Below is a small trained network, with its code and all its weights. Each question gives an input and a class and asks what happens when units are switched off, that is, made to give their printed mean instead of their output.

import numpy as np


def w(rows, s, z=0):
    codes = np.array(rows[::2]) - 128.0
    scale = np.full(codes.shape[1], s)
    scale[-1] = z or s
    return codes * scale


def f(y):
    return y / 2 * (1 + np.tanh(0.7978845608 * (y + 0.044715 * y**3)))


def log_softmax(a):
    a = a - a.max(-1, keepdims=True)
    return a - np.log(np.exp(a).sum(-1, keepdims=True))


def net(x, mask):
    res = np.array(x, float).reshape(1, 3) / 4 @ E
    y = f(res @ A[0][:, :-1].T + A[0][:, -1])
    res = res + np.where(mask, y, B[0][:, -1]) @ B[0][:, :-1]
    return log_softmax(res[-1] @ U[:, :-1].T + U[:, -1])


A, B = {}, {}
E = w([
[66,5,145,177,127,105,65,135],'x0',
[95,133,199,75,55,43,194,157],'x1',
[64,112,121,27,84,166,93,101],'x2',
],0.019)
A[0] = w([
[144,19,48,177,181,178,36,66,149],'N0',
[190,134,91,254,141,69,177,198,253],'N1',
[57,130,127,6,29,231,56,80,160],'N2',
[113,56,232,130,80,5,98,167,70],'N3',
[193,214,218,35,81,111,250,134,149],'N4',
[173,202,64,119,200,170,181,40,132],'N5',
[215,229,54,103,184,220,99,49,206],'N6',
[145,78,105,197,159,173,135,98,121],'N7',
],0.0096,0.011)
B[0] = w([
[137,66,92,142,164,141,87,173,253],'N0',
[87,143,126,183,134,118,145,192,234],'N1',
[151,108,82,8,105,146,111,45,246],'N2',
[102,178,218,147,88,138,87,116,213],'N3',
[155,186,88,109,192,104,170,171,244],'N4',
[148,147,163,169,101,122,137,108,200],'N5',
[78,155,216,117,58,120,88,93,242],'N6',
[120,100,117,132,139,176,131,143,181],'N7',
],0.016,0.026)
U = w([
[120,149,184,218,50,94,149,123,252],'0',
[118,140,178,59,56,157,116,58,168],'1',
[125,94,70,175,211,169,132,175,116],'2',
[176,51,10,113,165,136,72,69,24],'3',
[205,167,91,166,199,85,226,159,95],'4',
[175,170,34,35,148,124,217,113,37],'5',
],0.012,0.0038)

Each question gives the input, the list of numbers given to net, and the class t.
The units are the neurons (one row each of A and B). Each row of codes is followed by its name. A weight is (code - 128) times the scale printed after its matrix; where a second scale follows, it is the last column's (A, B and U).
mask holds one flag per neuron, in row order. A switched-off neuron (its flag False) gives its mean, the last column of its row in B, instead of its output. The means were averaged over made-up inputs and are rounded, as every weight is.
A unit's drop is (log p(t) with every unit on - log p(t) with that unit switched off) / (log p(t) with every unit on - log p(t) with every unit switched off).
The circuit of an input: a set's keep is (log p(t) with only the set's units on - log p(t) with every unit switched off) / (log p(t) with every unit on - log p(t) with every unit switched off). Starting from all 8 units, units are removed one at a time, each time the one whose removal leaves the highest keep (on an exact tie, the one counted first), for as long as the keep stays at least 0.8.
circuit, biggest first: the units of the circuit, biggest drop first
most important unit: the unit with the biggest drop
k most important neurons: the k neurons with the biggest drops, biggest first
drop of u: that unit's drop, to one decimal
input [1,-1,6], class 3: most important unit -> N6
input [-8,1,1], class 5: 4 most important neurons -> (N4, N3, N1, N6)
input [-5,8,0], class 4: 2 most important neurons -> (N2, N4)
input [2,0,0], class 2: 2 most important neurons -> (N6, N2)
input [-6,3,-2], class 4: 2 most important neurons -> (N4, N2)
input [0,4,-5], class 4: 2 most important neurons -> (N6, N4)
input [7,0,8], class 3: 2 most important neurons -> (N6, N0)
input [-8,1,0], class 4: circuit, biggest first -> (N4, N2)
input [0,8,4], class 5: 2 most important neurons -> (N4, N6)
input [2,0,-4], class 2: 4 most important neurons -> (N6, N5, N3, N4)
input [-8,-8,-1], class 0: 2 most important neurons -> (N2, N5)
input [8,-1,7], class 3: 2 most important neurons -> (N0, N6)
input [0,8,-5], class 4: 2 most important neurons -> (N4, N6)
input [-1,6,-4], class 4: circuit, biggest first -> (N4)
input [5,0,-2], class 2: 2 most important neurons -> (N6, N5)
input [1,-3,6], class 3: 2 most important neurons -> (N3, N0)
input [-3,7,6], class 5: drop of N4 -> 0.2
input [-2,-3,-2], class 0: drop of N2 -> 0.9
input [4,7,0], class 0: drop of N2 -> 3.0
input [-5,-4,-2], class 0: drop of N2 -> 0.5
input [0,4,7], class 5: circuit, biggest first -> (N6)
